Here is a tiny trained network, its code and every weight. The questions are about switching its units off for an input and a target symbol, where a switched-off unit gives its printed mean instead of its output.

import numpy as np


def w(rows, s, z=0):
    codes = np.array(rows[::2]) - 128.0
    scale = np.full(codes.shape[1], s)
    scale[-1] = z or s
    return codes * scale


def f(y):
    return y / 2 * (1 + np.tanh(0.7978845608 * (y + 0.044715 * y**3)))


def softmax(a):
    e = np.exp(a - a.max(-1, keepdims=True))
    return e / e.sum(-1, keepdims=True)


def log_softmax(a):
    a = a - a.max(-1, keepdims=True)
    return a - np.log(np.exp(a).sum(-1, keepdims=True))


def net(x, mask):
    ids = ['αγδζηθμξπσφψω'.index(c) for c in x.split()]
    T = len(ids)
    res = E[ids] + P[:T]
    q, k, v = (res @ M[0].T for M in (Q, K, V))
    z = softmax(np.where(np.tri(T) > 0, q @ k.T / 2**0.5, -1e9)) @ v
    res = res + np.where(mask[0], z, O[0][:, -1]) @ O[0][:, :-1]
    y = f(res @ A[0][:, :-1].T + A[0][:, -1])
    res = res + np.where(mask[1:17], y, B[0][:, -1]) @ B[0][:, :-1]
    return log_softmax(res[-1] @ U[:, :-1].T + U[:, -1])


Q, K, V, O, A, B = {}, {}, {}, {}, {}, {}
E = w([
[89,108,128],'α',
[113,143,112],'γ',
[80,186,110],'δ',
[60,64,187],'ζ',
[71,167,110],'η',
[147,181,2],'θ',
[120,142,150],'μ',
[154,129,168],'ξ',
[65,101,89],'π',
[114,218,47],'σ',
[101,34,198],'φ',
[87,93,141],'ψ',
[124,96,121],'ω',
],0.021)
P = w([
[197,161,36],'0',
[45,139,160],'1',
[105,158,173],'2',
[101,146,177],'3',
[221,117,122],'4',
[223,253,10],'5',
],0.0051)
Q[0] = w([
[192,106,113],'head 0',
[2,223,223],'head 0',
],0.0044)
K[0] = w([
[98,165,184],'head 0',
[254,125,84],'head 0',
],0.0073)
V[0] = w([
[254,157,72],'head 0',
[126,90,19],'head 0',
],0.0088)
O[0] = w([
[154,2,81,4],'head 0',
[210,131,252,165],'head 0',
],0.0095,0.0036)
A[0] = w([
[246,78,199,61],'neuron 0',
[184,86,104,2],'neuron 1',
[157,117,55,130],'neuron 2',
[124,46,55,1],'neuron 3',
[142,195,131,105],'neuron 4',
[74,59,118,182],'neuron 5',
[136,87,182,167],'neuron 6',
[151,53,152,150],'neuron 7',
[143,133,209,183],'neuron 8',
[137,215,109,193],'neuron 9',
[143,69,85,1],'neuron 10',
[38,81,74,249],'neuron 11',
[112,102,89,61],'neuron 12',
[140,168,157,39],'neuron 13',
[152,181,155,118],'neuron 14',
[120,126,158,252],'neuron 15',
],0.012,0.0026)
B[0] = w([
[80,187,137,201],'neuron 0',
[170,136,174,134],'neuron 1',
[58,70,230,156],'neuron 2',
[157,241,138,131],'neuron 3',
[132,147,254,195],'neuron 4',
[245,219,85,188],'neuron 5',
[109,210,33,196],'neuron 6',
[119,197,111,181],'neuron 7',
[130,156,79,229],'neuron 8',
[138,10,193,254],'neuron 9',
[105,193,106,125],'neuron 10',
[239,59,108,206],'neuron 11',
[137,126,75,113],'neuron 12',
[100,135,114,145],'neuron 13',
[50,57,27,173],'neuron 14',
[126,76,60,200],'neuron 15',
],0.0044,0.006)
U = w([
[118,113,144,2],'α',
[35,120,242,251],'γ',
[97,85,155,34],'δ',
[52,129,65,1],'ζ',
[95,129,134,175],'η',
[157,141,162,4],'θ',
[128,160,118,111],'μ',
[118,152,147,51],'ξ',
[128,94,121,21],'π',
[160,136,69,255],'σ',
[137,108,113,1],'φ',
[176,251,124,210],'ψ',
[119,177,124,2],'ω',
],0.011,0.0026)

Each question gives the input, a string of symbols that net reads in full, and the target symbol t.
The units are the heads (2 rows each of Q, K, V and O) and the neurons (one row each of A and B). Each row of codes is followed by its name. A weight is (code - 128) times the scale printed after its matrix; where a second scale follows, it is the last column's (O, A, B and U).
mask holds one flag per unit, heads first, then neurons. A switched-off unit (its flag False) gives its mean, the last column of its rows in O or B, instead of its output. The means were averaged over made-up inputs and are rounded, as every weight is.
A unit's drop is (log p(t) with every unit on - log p(t) with that unit switched off) / (log p(t) with every unit on - log p(t) with every unit switched off).
The circuit of an input: a set's keep is (log p(t) with only the set's units on - log p(t) with every unit switched off) / (log p(t) with every unit on - log p(t) with every unit switched off). Starting from the 12 units with the biggest drops (on a tie, the unit counted first), units are removed one at a time, each time the one whose removal leaves the highest keep (on an exact tie, the one counted first), for as long as the keep stays at least 0.8.
circuit, biggest first: the units of the circuit, biggest drop first
unit that matters most: the unit with the biggest drop
top k neurons: the k neurons with the biggest drops, biggest first
drop when u is switched off: that unit's drop, to one decimal
input ζ ζ π ζ ξ η, target γ: top 3 neurons -> (neuron 9; neuron 4; neuron 5)
input ζ ξ ζ ζ ζ α, target γ: circuit, biggest first -> (head 0; neuron 9; neuron 4; neuron 5)
input ζ ζ π, target γ: circuit, biggest first -> (head 0; neuron 9; neuron 4)
input ζ ζ θ, target γ: top 2 neurons -> (neuron 9; neuron 4)
input ζ ζ ζ ψ ζ η, target γ: circuit, biggest first -> (neuron 9; neuron 4; head 0)
input ω θ μ θ ζ, target ψ: top 3 neurons -> (neuron 5; neuron 6; neuron 7)
input ζ ξ φ σ, target γ: top 2 neurons -> (neuron 9; neuron 4)
input θ ζ ψ, target ψ: top 2 neurons -> (neuron 6; neuron 7)
input ζ η ζ φ ζ γ, target γ: unit that matters most -> neuron 9
input ζ α ζ ζ ζ θ, target γ: top 3 neurons -> (neuron 9; neuron 4; neuron 2)
input ζ α γ φ μ, target γ: drop when head 0 is switched off -> 0.5
input θ γ ζ, target ψ: drop when neuron 11 is switched off -> 0.0
input ζ ζ ζ ξ, target γ: drop when head 0 is switched off -> 1.0
input ζ ζ μ, target γ: unit that matters most -> head 0
